-6,-25,-4,4,-17,-1,0,-9,4
28,-11,8,16,15,-16,-4,21,20
13,2,17,19,15,-2,6,-9,24
-15,10,5,-9,20,0,-1,42,-11
12,4,3,74,27,-40,-5,45,-38
46,26,20,3,-18,-17,4,18,17
26,23,6,16,15,-5,9,12,7
1,-10,14,-12,-8,-6,8,-14,21
-23,-4,-12,13,-8,15,-2,23,4
-8,41,-12,-13,21,-6,-4,51,12
->
28,-11,8,16,15,-16,-4,21,20
-15,10,5,-9,20,0,-1,42,-11
46,26,20,3,-18,-17,4,18,17
1,-10,14,-12,-8,-6,8,-14,21
-8,41,-12,-13,21,-6,-4,51,12

-38,0,34,-8,46,-72,27,-50
0,-8,0,-25,27,-56,14,19
0,26,-6,29,-1,-2,-18,0
->
0,-8,0,-25,27,-56,14,19

-49,-62,-66,-39,-36,-19,29,77,51,0,57,36,38,-17,-17
-49,-73,-48,-39,-28,-4,63,66,52,5,48,35,20,22,-43
-61,-66,-39,-36,-19,28,77,51,57,-10,36,38,-17,14,-48
73,57,55,43,38,6,-47,-52,-73,4,-43,-38,-25,-40,7
38,2,-47,-54,-72,-41,-39,-24,11,-9,74,56,56,-9,41
-10,53,71,50,53,34,29,-36,-48,2,-70,-54,-38,-42,-32
->
-49,-73,-48,-39,-28,-4,63,66,52,5,48,35,20,22,-43
73,57,55,43,38,6,-47,-52,-73,4,-43,-38,-25,-40,7
-10,53,71,50,53,34,29,-36,-48,2,-70,-54,-38,-42,-32

3,13,8,-17,30,-67,41,-22,13,20,-24,-10,-15,-5,1,35
-14,-15,-6,-25,9,21,-16,2,-10,-18,0,12,-5,20,23,6
-4,-7,-1,-9,-1,13,-3,-2,-4,-1,-9,3,-4,-6,-2,-6
->
-14,-15,-6,-25,9,21,-16,2,-10,-18,0,12,-5,20,23,6

1,0
-67,-7
-3,-1
-9,-39
->
-67,-7
-9,-39

-35,76,36,29,19,-56
-39,43,36,7,12,-56
->
-39,43,36,7,12,-56

-12,-1,-16,10,37,-8,0,-28,29,72,-2,0,46,-8,-9,0
-22,-3,-5,9,28,-12,21,-34,26,80,-10,-1,39,-14,-6,-19
-11,-5,-26,-1,36,-6,16,-38,32,77,-2,9,34,3,-6,-6
->
-22,-3,-5,9,28,-12,21,-34,26,80,-10,-1,39,-14,-6,-19

2,-1,-45,48
13,44,23,40
3,34,-50,3
-27,-32,57,-10
65,-17,17,-65
-64,-32,1,-33
->
13,44,23,40
-27,-32,57,-10
-64,-32,1,-33
---
3,-13,-11,13,-12,-9
8,23,-12,-5,5,15
8,0,8,1,-34,-1
-6,4,1,9,4,-7
17,17,-12,4,-13,7
31,33,-18,-3,-13,17
19,70,-24,-7,67,26
-37,-44,29,-1,17,-23
-10,-15,-3,30,26,-20
-16,5,-5,-1,53,-3
18,34,-12,-8,10,17
->
-9,3,-13,-11,13,-12
15,8,23,-12,-5,5
-1,8,0,8,1,-34
-7,-6,4,1,9,4
7,17,17,-12,4,-13
17,31,33,-18,-3,-13
26,19,70,-24,-7,67
-23,-37,-44,29,-1,17
-20,-10,-15,-3,30,26
-3,-16,5,-5,-1,53
17,18,34,-12,-8,10

-14,24,4,52,-4
-35,6,-34,-84,-24
-19,50,22,2,-19
0,-14,18,82,25
-33,28,22,-22,17
-11,-17,6,-23,18
->
-4,-14,24,4,52
-24,-35,6,-34,-84
-19,-19,50,22,2
25,0,-14,18,82
17,-33,28,22,-22
18,-11,-17,6,-23

56,79,56,-5
38,73,38,-20
-4,-68,-4,-1
50,-35,50,-51
->
-5,56,79,56
-20,38,73,38
-1,-4,-68,-4
-51,50,-35,50

-38,-19,12,18,4,-22,-38,7,-33,-13,7,-5,-17,-71,11
-11,20,-21,22,16,-4,-16,-5,34,-45,-2,12,-7,51,-38
-13,-3,33,-21,46,21,10,-15,-8,14,52,-17,16,15,18
->
11,-38,-19,12,18,4,-22,-38,7,-33,-13,7,-5,-17,-71
-38,-11,20,-21,22,16,-4,-16,-5,34,-45,-2,12,-7,51
18,-13,-3,33,-21,46,21,10,-15,-8,14,52,-17,16,15

-7,25,-10
31,7,-20
68,-46,28
-64,-20,10
-30,-1,17
-11,-33,12
36,-51,17
16,-53,26
-22,18,-18
-11,5,6
->
-10,-7,25
-20,31,7
28,68,-46
10,-64,-20
17,-30,-1
12,-11,-33
17,36,-51
26,16,-53
-18,-22,18
6,-11,5

-3,-20,-28,-25,39,3,50,14,19,63,-5,-26,-16,-48,3,19
-29,2,-21,41,15,15,-2,-72,-28,9,40,-24,-52,6,-55,-58
->
19,-3,-20,-28,-25,39,3,50,14,19,63,-5,-26,-16,-48,3
-58,-29,2,-21,41,15,15,-2,-72,-28,9,40,-24,-52,6,-55

16,9,5,10,12
17,12,1,3,12
-21,7,19,4,41
-8,9,-11,-19,0
-44,-48,-2,60,-85
25,26,-39,19,-39
-13,-20,2,34,-36
1,3,-7,6,-11
->
12,16,9,5,10
12,17,12,1,3
41,-21,7,19,4
0,-8,9,-11,-19
-85,-44,-48,-2,60
-39,25,26,-39,19
-36,-13,-20,2,34
-11,1,3,-7,6

63,-28,17,-30,-5,35,-9,-29,19,-48
-19,32,0,8,27,-3,-75,35,14,21
->
-48,63,-28,17,-30,-5,35,-9,-29,19
21,-19,32,0,8,27,-3,-75,35,14
---
-8,2,2,-18
-25,20,-21,-80
-2,17,10,-83
2,30,31,-14
-14,8,-22,4
->
-8,2
-25,20

65,9,-28,1,-22
38,25,-8,-52,28
->
65,9
38,25

4,7,-25,-9
21,24,-29,-8
69,72,-27,-10
->
4,7
21,24

-14,52,-63
-73,-15,-65
->
-14,52
-73,-15

17,24
-55,-14
-47,-72
->
17,24
-55,-14

-40,-72,16
-43,81,43
-8,-15,-52
50,8,-52
34,-20,41
->
-40,-72
-43,81

-28,21,9
-63,-47,-5
13,-16,-80
-16,-65,0
-31,21,6
->
-28,21
-63,-47

12,-65,62,20,6
-29,-20,-7,50,-30
8,-43,41,14,4
47,41,5,-85,50
10,64,-43,-49,16
->
12,-65
-29,-20
